Below are the code and all the weights of a small trained network. Each question names an input and a class and asks about switching units off, where a switched-off unit gives its printed mean instead of its output.

import numpy as np


def w(rows, s, z=0):
    codes = np.array(rows[::2]) - 128.0
    scale = np.full(codes.shape[1], s)
    scale[-1] = z or s
    return codes * scale


def f(y):
    return np.maximum(y, 0)


def log_softmax(a):
    a = a - a.max(-1, keepdims=True)
    return a - np.log(np.exp(a).sum(-1, keepdims=True))


def net(x, mask):
    res = np.array(x, float).reshape(1, 7) / 4 @ E
    y = f(res @ A[0][:, :-1].T + A[0][:, -1])
    res = res + np.where(mask, y, B[0][:, -1]) @ B[0][:, :-1]
    return log_softmax(res[-1] @ U[:, :-1].T + U[:, -1])


A, B = {}, {}
E = w([
[93,65,41,157,136,161,179,123],'x0',
[86,58,213,178,134,133,51,127],'x1',
[79,85,155,4,177,186,144,180],'x2',
[184,58,229,213,132,48,104,203],'x3',
[166,83,87,90,209,131,10,123],'x4',
[131,1,167,122,108,238,92,118],'x5',
[232,3,55,162,216,182,209,134],'x6',
],0.0065)
A[0] = w([
[94,55,96,40,205,178,167,168,253],'neuron 0',
[157,105,106,97,155,144,139,149,140],'neuron 1',
[80,209,143,70,23,129,168,136,212],'neuron 2',
[137,49,207,237,164,46,36,120,180],'neuron 3',
[134,108,186,144,121,51,49,223,236],'neuron 4',
[113,193,76,117,140,211,2,192,171],'neuron 5',
[117,64,131,196,54,142,119,119,147],'neuron 6',
[146,91,161,26,145,165,73,112,130],'neuron 7',
[114,101,133,41,134,203,85,94,108],'neuron 8',
[69,229,90,123,105,76,167,137,230],'neuron 9',
],0.0065,0.0032)
B[0] = w([
[146,85,162,84,215,156,116,196,249],'neuron 0',
[172,148,190,34,126,163,125,131,169],'neuron 1',
[77,137,103,56,16,22,121,207,238],'neuron 2',
[81,130,155,77,1,91,84,191,254],'neuron 3',
[94,102,148,73,37,52,121,218,233],'neuron 4',
[86,162,43,111,192,114,111,101,201],'neuron 5',
[29,138,206,159,85,155,89,82,184],'neuron 6',
[221,127,122,103,213,153,92,149,199],'neuron 7',
[150,77,86,128,227,160,137,123,201],'neuron 8',
[123,146,119,48,68,29,165,124,238],'neuron 9',
],0.0067,0.0082)
U = w([
[199,202,51,120,134,57,130,27,97],'0',
[95,110,128,180,139,183,113,61,7],'1',
[93,126,129,254,89,141,167,20,115],'2',
[90,139,74,101,195,147,58,99,83],'3',
[107,129,137,59,45,66,106,203,223],'4',
[235,82,114,98,217,182,154,154,106],'5',
],0.0073,0.0014)

Each question gives the input, the list of numbers given to net, and the class t.
The units are the neurons (one row each of A and B). Each row of codes is followed by its name. A weight is (code - 128) times the scale printed after its matrix; where a second scale follows, it is the last column's (A, B and U).
mask holds one flag per neuron, in row order. A switched-off neuron (its flag False) gives its mean, the last column of its row in B, instead of its output. The means were averaged over made-up inputs and are rounded, as every weight is.
A unit's drop is (log p(t) with every unit on - log p(t) with that unit switched off) / (log p(t) with every unit on - log p(t) with every unit switched off).
The circuit of an input: a set's keep is (log p(t) with only the set's units on - log p(t) with every unit switched off) / (log p(t) with every unit on - log p(t) with every unit switched off). Starting from all 10 units, units are removed one at a time, each time the one whose removal leaves the highest keep (on an exact tie, the one counted first), for as long as the keep stays at least 0.8.
circuit, biggest first: the units of the circuit, biggest drop first
unit that matters most: the unit with the biggest drop
top k neurons: the k neurons with the biggest drops, biggest first
drop of u: that unit's drop, to one decimal
input [-4,8,2,-6,-2,8,-1], class 5: circuit, biggest first -> neuron 7; neuron 8
input [-2,-7,0,5,6,-2,5], class 5: unit that matters most -> neuron 2
input [1,-4,-4,1,3,-7,-1], class 0: top 3 neurons -> neuron 3; neuron 4; neuron 0
input [1,-3,-5,3,1,-6,2], class 0: circuit, biggest first -> neuron 2; neuron 0
input [-7,4,-2,-6,8,2,3], class 5: circuit, biggest first -> neuron 7; neuron 2
input [5,5,-5,-5,-6,6,6], class 2: top 2 neurons -> neuron 6; neuron 7
input [2,-7,-1,-7,4,1,-7], class 0: top 3 neurons -> neuron 3; neuron 4; neuron 5
input [2,8,-2,-3,-1,-1,3], class 1: top 3 neurons -> neuron 2; neuron 4; neuron 9
input [2,-1,-3,-5,0,-4,3], class 0: top 2 neurons -> neuron 3; neuron 4
input [1,-1,-2,-4,-4,-5,7], class 0: drop of neuron 0 -> 0.1
input [0,0,-1,1,-2,-4,4], class 0: drop of neuron 5 -> -0.1
input [7,4,5,-6,3,-5,-2], class 3: drop of neuron 4 -> 0.1
input [-3,-7,7,6,2,-7,6], class 5: drop of neuron 3 -> 0.2
input [7,8,-2,-7,3,2,-2], class 3: unit that matters most -> neuron 5
